Below are the code and all the weights of a small trained network. Each question names an input and a class and asks about switching units off, where a switched-off unit gives its printed mean instead of its output.

import numpy as np


def w(rows, s, z=0):
    codes = np.array(rows[::2]) - 128.0
    scale = np.full(codes.shape[1], s)
    scale[-1] = z or s
    return codes * scale


def norm(h):
    return h / np.sqrt((h * h).mean(-1, keepdims=True) + 1e-5)


def f(y):
    return y / 2 * (1 + np.tanh(0.7978845608 * (y + 0.044715 * y**3)))


def log_softmax(a):
    a = a - a.max(-1, keepdims=True)
    return a - np.log(np.exp(a).sum(-1, keepdims=True))


def net(x, mask):
    res = np.array(x, float).reshape(1, 7) / 4 @ E
    u = 0
    for l in range(4):
        y = f(norm(res) @ A[l][:, :-1].T + A[l][:, -1])
        res = res + np.where(mask[u : u + 3], y, B[l][:, -1]) @ B[l][:, :-1]
        u += 3
    return log_softmax(norm(res)[-1] @ U[:, :-1].T + U[:, -1])


A, B = {}, {}
E = w([
[86,17,149,143,191,135],'x0',
[122,131,135,128,123,128],'x1',
[129,127,129,134,129,124],'x2',
[156,109,5,92,127,78],'x3',
[108,117,184,105,91,54],'x4',
[128,130,125,129,124,126],'x5',
[83,89,121,197,25,131],'x6',
],0.0016)
A[0] = w([
[135,69,12,95,90,75,49],'L0N0',
[99,73,106,147,1,152,254],'L0N1',
[130,153,49,169,190,247,248],'L0N2',
],0.0038,0.00052)
B[0] = w([
[112,154,224,153,196,243,234],'L0N0',
[198,78,163,61,113,154,231],'L0N1',
[34,70,131,67,2,57,253],'L0N2',
],0.0036,0.0015)
A[1] = w([
[140,142,4,28,235,110,250],'L1N0',
[70,229,139,56,195,82,165],'L1N1',
[213,92,180,13,167,57,128],'L1N2',
],0.0027,0.0014)
B[1] = w([
[193,130,205,119,102,191,252],'L1N0',
[89,2,118,200,4,154,203],'L1N1',
[131,56,28,78,13,133,198],'L1N2',
],0.0031,0.0015)
A[2] = w([
[161,220,124,120,95,108,24],'L2N0',
[182,252,86,149,81,97,2],'L2N1',
[156,132,21,50,201,158,251],'L2N2',
],0.0039,0.00065)
B[2] = w([
[75,16,158,136,118,194,124],'L2N0',
[89,40,169,154,253,78,255],'L2N1',
[25,136,212,243,70,117,227],'L2N2',
],0.0046,0.00025)
A[3] = w([
[143,158,165,68,59,249,254],'L3N0',
[117,183,253,142,122,218,221],'L3N1',
[202,173,217,141,148,185,193],'L3N2',
],0.0027,0.00067)
B[3] = w([
[254,149,134,84,158,82,252],'L3N0',
[97,246,59,109,193,106,221],'L3N1',
[88,143,121,43,162,247,166],'L3N2',
],0.0034,0.0027)
U = w([
[54,19,185,162,195,146,120],'0',
[148,138,121,93,121,148,184],'1',
[187,143,151,120,62,169,143],'2',
[108,255,145,130,182,177,114],'3',
[106,131,86,144,18,87,148],'4',
[137,122,94,105,150,126,139],'5',
[144,129,96,128,143,122,129],'6',
[130,205,9,245,159,17,3],'7',
],0.0062,0.006)

Each question gives the input, the list of numbers given to net, and the class t.
The units are the neurons (one row each of A and B). Each row of codes is followed by its name. A weight is (code - 128) times the scale printed after its matrix; where a second scale follows, it is the last column's (A, B and U).
mask holds one flag per neuron, layer by layer. A switched-off neuron (its flag False) gives its mean, the last column of its row in B, instead of its output. The means were averaged over made-up inputs and are rounded, as every weight is.
A unit's drop is (log p(t) with every unit on - log p(t) with that unit switched off) / (log p(t) with every unit on - log p(t) with every unit switched off).
The circuit of an input: a set's keep is (log p(t) with only the set's units on - log p(t) with every unit switched off) / (log p(t) with every unit on - log p(t) with every unit switched off). Starting from all 12 units, units are removed one at a time, each time the one whose removal leaves the highest keep (on an exact tie, the one counted first), for as long as the keep stays at least 0.8.
circuit, biggest first: the units of the circuit, biggest drop first
k most important neurons: the k neurons with the biggest drops, biggest first
k most important neurons of layer l: the k neurons of layer l with the biggest drops, biggest first
input [-7,3,-1,7,-5,6,-7], class 0: circuit, biggest first => L2N1, L2N0, L2N2
input [-3,-6,3,8,5,-8,2], class 3: circuit, biggest first => L0N0, L0N2
input [4,-1,0,-4,-6,6,-1], class 4: 3 most important neurons => L0N2, L0N0, L2N1
input [-3,-1,-3,-8,3,-3,2], class 3: circuit, biggest first => L0N2, L3N1
input [-7,0,4,6,6,-4,7], class 0: circuit, biggest first => L2N1, L0N2, L0N0, L2N0
input [5,2,6,4,-7,-1,2], class 4: circuit, biggest first => L0N2
input [-2,-5,-2,8,-4,-4,-8], class 2: circuit, biggest first => L1N0, L2N2
input [2,2,1,-6,-7,-2,-5], class 4: 3 most important neurons => L0N2, L0N0, L1N0
input [-8,2,-1,-8,-1,5,3], class 0: 4 most important neurons => L2N1, L0N0, L2N0, L1N0
input [-5,-3,2,8,1,8,5], class 3: circuit, biggest first => L0N0, L0N2, L1N1
input [-7,4,-5,-7,-7,5,0], class 0: circuit, biggest first => L2N1, L0N0, L2N0
input [-8,0,7,-2,1,1,-2], class 0: circuit, biggest first => L2N1, L2N0
input [-7,-3,-7,0,-2,-5,-6], class 0: 2 most important neurons => L2N1, L0N1
input [4,-6,-1,-7,0,-1,3], class 3: 2 most important neurons of layer 1 => L1N2, L1N0
input [-3,4,-6,-5,-8,-3,-6], class 4: 3 most important neurons => L0N2, L0N0, L1N1
input [2,-2,0,5,1,-2,-4], class 3: circuit, biggest first => L0N0, L3N1, L2N2
input [3,4,5,-6,-1,5,2], class 3: 2 most important neurons => L1N2, L3N1
input [-1,-1,1,8,-2,4,2], class 3: most important neuron of layer 2 => L2N2
input [-3,-3,-2,6,3,1,5], class 3: 3 most important neurons => L0N0, L0N2, L1N1
input [-6,2,3,4,5,-2,-2], class 0: 2 most important neurons => L2N1, L0N2
input [-7,3,-1,-2,-2,6,-6], class 0: 3 most important neurons => L2N1, L0N1, L0N0
input [-4,-6,-7,-1,-7,-6,3], class 4: most important neuron => L0N2
input [2,-4,6,-2,6,0,-1], class 4: 2 most important neurons => L0N0, L1N0
